Below are the code and all the weights of a small trained network. Each question names an input and a target symbol and asks about switching units off, where a switched-off unit gives its printed mean instead of its output.

import numpy as np


def w(rows, s, z=0):
    codes = np.array(rows[::2]) - 128.0
    scale = np.full(codes.shape[1], s)
    scale[-1] = z or s
    return codes * scale


def f(y):
    return y / 2 * (1 + np.tanh(0.7978845608 * (y + 0.044715 * y**3)))


def softmax(a):
    e = np.exp(a - a.max(-1, keepdims=True))
    return e / e.sum(-1, keepdims=True)


def log_softmax(a):
    a = a - a.max(-1, keepdims=True)
    return a - np.log(np.exp(a).sum(-1, keepdims=True))


def net(x, mask):
    ids = ['ΣΦαβεζηλμψ'.index(c) for c in x.split()]
    T = len(ids)
    res = E[ids] + P[:T]
    r = res
    for j in range(2):
        rows = slice(4 * j, 4 * j + 4)
        q, k, v = (r @ M[0][rows].T for M in (Q, K, V))
        z = softmax(np.where(np.tri(T) > 0, q @ k.T / 4**0.5, -1e9)) @ v
        o = O[0][rows]
        res = res + np.where(mask[j], z, o[:, -1]) @ o[:, :-1]
    y = f(res @ A[0][:, :-1].T + A[0][:, -1])
    res = res + np.where(mask[2:6], y, B[0][:, -1]) @ B[0][:, :-1]
    return log_softmax(res[-1] @ U[:, :-1].T + U[:, -1])


Q, K, V, O, A, B = {}, {}, {}, {}, {}, {}
E = w([
[175,55,177,112,171,85],'Σ',
[123,65,186,134,99,113],'Φ',
[146,133,40,95,133,87],'α',
[91,49,151,163,180,101],'β',
[113,76,150,124,56,74],'ε',
[200,178,161,249,180,119],'ζ',
[123,128,199,80,159,139],'η',
[148,241,96,133,64,81],'λ',
[151,100,213,93,168,191],'μ',
[151,143,158,125,82,133],'ψ',
],0.013)
P = w([
[178,141,203,76,171,133],'0',
[31,156,40,119,159,193],'1',
[144,52,111,141,67,125],'2',
[134,166,181,105,181,70],'3',
[74,205,86,141,167,190],'4',
[230,85,139,148,101,141],'5',
[162,190,183,98,170,54],'6',
[96,194,102,166,144,160],'7',
[254,135,115,170,93,162],'8',
[150,152,153,155,175,10],'9',
],0.0091)
Q[0] = w([
[243,116,141,145,26,173],'h1',
[148,178,202,99,167,137],'h1',
[102,95,188,27,180,2],'h1',
[34,96,86,93,130,194],'h1',
[111,68,97,13,174,186],'h2',
[121,69,104,138,67,234],'h2',
[112,65,199,91,124,75],'h2',
[55,158,122,22,81,112],'h2',
],0.0079)
K[0] = w([
[150,106,212,92,163,149],'h1',
[167,136,110,155,131,81],'h1',
[253,225,41,227,76,127],'h1',
[111,14,65,116,157,189],'h1',
[136,89,102,33,40,180],'h2',
[31,53,229,102,40,209],'h2',
[254,56,176,139,153,134],'h2',
[138,154,112,153,48,83],'h2',
],0.0065)
V[0] = w([
[167,72,123,174,72,170],'h1',
[104,188,126,34,64,119],'h1',
[96,74,227,66,175,232],'h1',
[182,40,99,148,60,147],'h1',
[69,129,144,104,95,190],'h2',
[140,176,194,231,82,227],'h2',
[132,89,97,217,198,110],'h2',
[94,180,121,255,121,100],'h2',
],0.0071)
O[0] = w([
[172,45,192,239,100,156,59],'h1',
[146,108,31,79,26,203,144],'h1',
[154,18,197,141,202,254,252],'h1',
[77,170,123,228,120,103,21],'h1',
[170,143,91,150,69,204,92],'h2',
[191,128,245,101,69,208,181],'h2',
[45,113,175,167,241,93,101],'h2',
[29,171,238,115,162,181,94],'h2',
],0.0061,0.0031)
A[0] = w([
[254,174,166,186,94,115,144],'n1',
[5,188,31,173,14,245,151],'n2',
[154,186,103,215,119,137,2],'n3',
[105,166,109,49,105,40,164],'n4',
],0.0059,0.0043)
B[0] = w([
[53,78,91,145,35,103,254],'n1',
[151,211,247,178,56,174,170],'n2',
[163,122,150,82,127,155,87],'n3',
[129,134,2,196,139,91,209],'n4',
],0.0084,0.0031)
U = w([
[145,109,64,152,190,69,148],'Σ',
[122,77,144,135,36,110,133],'Φ',
[164,59,135,143,94,122,238],'α',
[61,135,88,80,136,189,253],'β',
[61,175,84,98,85,72,163],'ε',
[70,124,153,169,184,183,24],'ζ',
[131,221,254,136,99,46,28],'η',
[130,81,106,156,177,69,182],'λ',
[183,109,161,37,164,125,59],'μ',
[113,150,153,145,93,190,73],'ψ',
],0.0076,0.0038)

Each question gives the input, a string of symbols that net reads in full, and the target symbol t.
The units are the heads (4 rows each of Q, K, V and O) and the neurons (one row each of A and B). Each row of codes is followed by its name. A weight is (code - 128) times the scale printed after its matrix; where a second scale follows, it is the last column's (O, A, B and U).
mask holds one flag per unit, heads first, then neurons. A switched-off unit (its flag False) gives its mean, the last column of its rows in O or B, instead of its output. The means were averaged over made-up inputs and are rounded, as every weight is.
A unit's drop is (log p(t) with every unit on - log p(t) with that unit switched off) / (log p(t) with every unit on - log p(t) with every unit switched off).
The circuit of an input: a set's keep is (log p(t) with only the set's units on - log p(t) with every unit switched off) / (log p(t) with every unit on - log p(t) with every unit switched off). Starting from all 6 units, units are removed one at a time, each time the one whose removal leaves the highest keep (on an exact tie, the one counted first), for as long as the keep stays at least 0.8.
units of the circuit, in order: the units of the circuit, biggest drop first
k most important neurons: the k neurons with the biggest drops, biggest first
which heads matter: for each layer, one digit per head in row order, 1 if its drop is at least 0.15 and else 0, layers parted by /
drop of u: that unit's drop, to one decimal
input μ ψ Φ η ψ η η η λ Σ, target Σ: which heads matter	11
input η η ζ ζ ζ, target ζ: units of the circuit, in order	(h2 h1)
input ζ ζ α α ψ η ζ η η ψ, target η: units of the circuit, in order	(h2)
input ψ ζ η η η Σ α, target Σ: units of the circuit, in order	(n4 h2 h1)
input β Φ η α α η η, target Σ: units of the circuit, in order	(n4 h2 h1)
input η η ζ λ, target ε: units of the circuit, in order	(h1 n4)
input α η η η, target Σ: units of the circuit, in order	(h2 n4 h1)
input ζ ζ ζ ζ μ η ζ ζ ψ β, target η: units of the circuit, in order	(h2 h1)
input η η ψ η η Σ α, target Σ: which heads matter	01
input η α η ψ λ η ψ, target ε: 2 most important neurons	(n4 n1)
input η α η Σ ζ Φ Φ ζ η ψ, target η: drop of h1	0.3
input α α ψ β, target Σ: drop of n3	0.0
input Φ β ε ψ Φ α ε η λ η, target ε: drop of n4	0.1
input μ ψ λ λ η μ Φ, target ε: drop of h1	1.0
input ψ λ λ β, target ε: units of the circuit, in order	(h1)
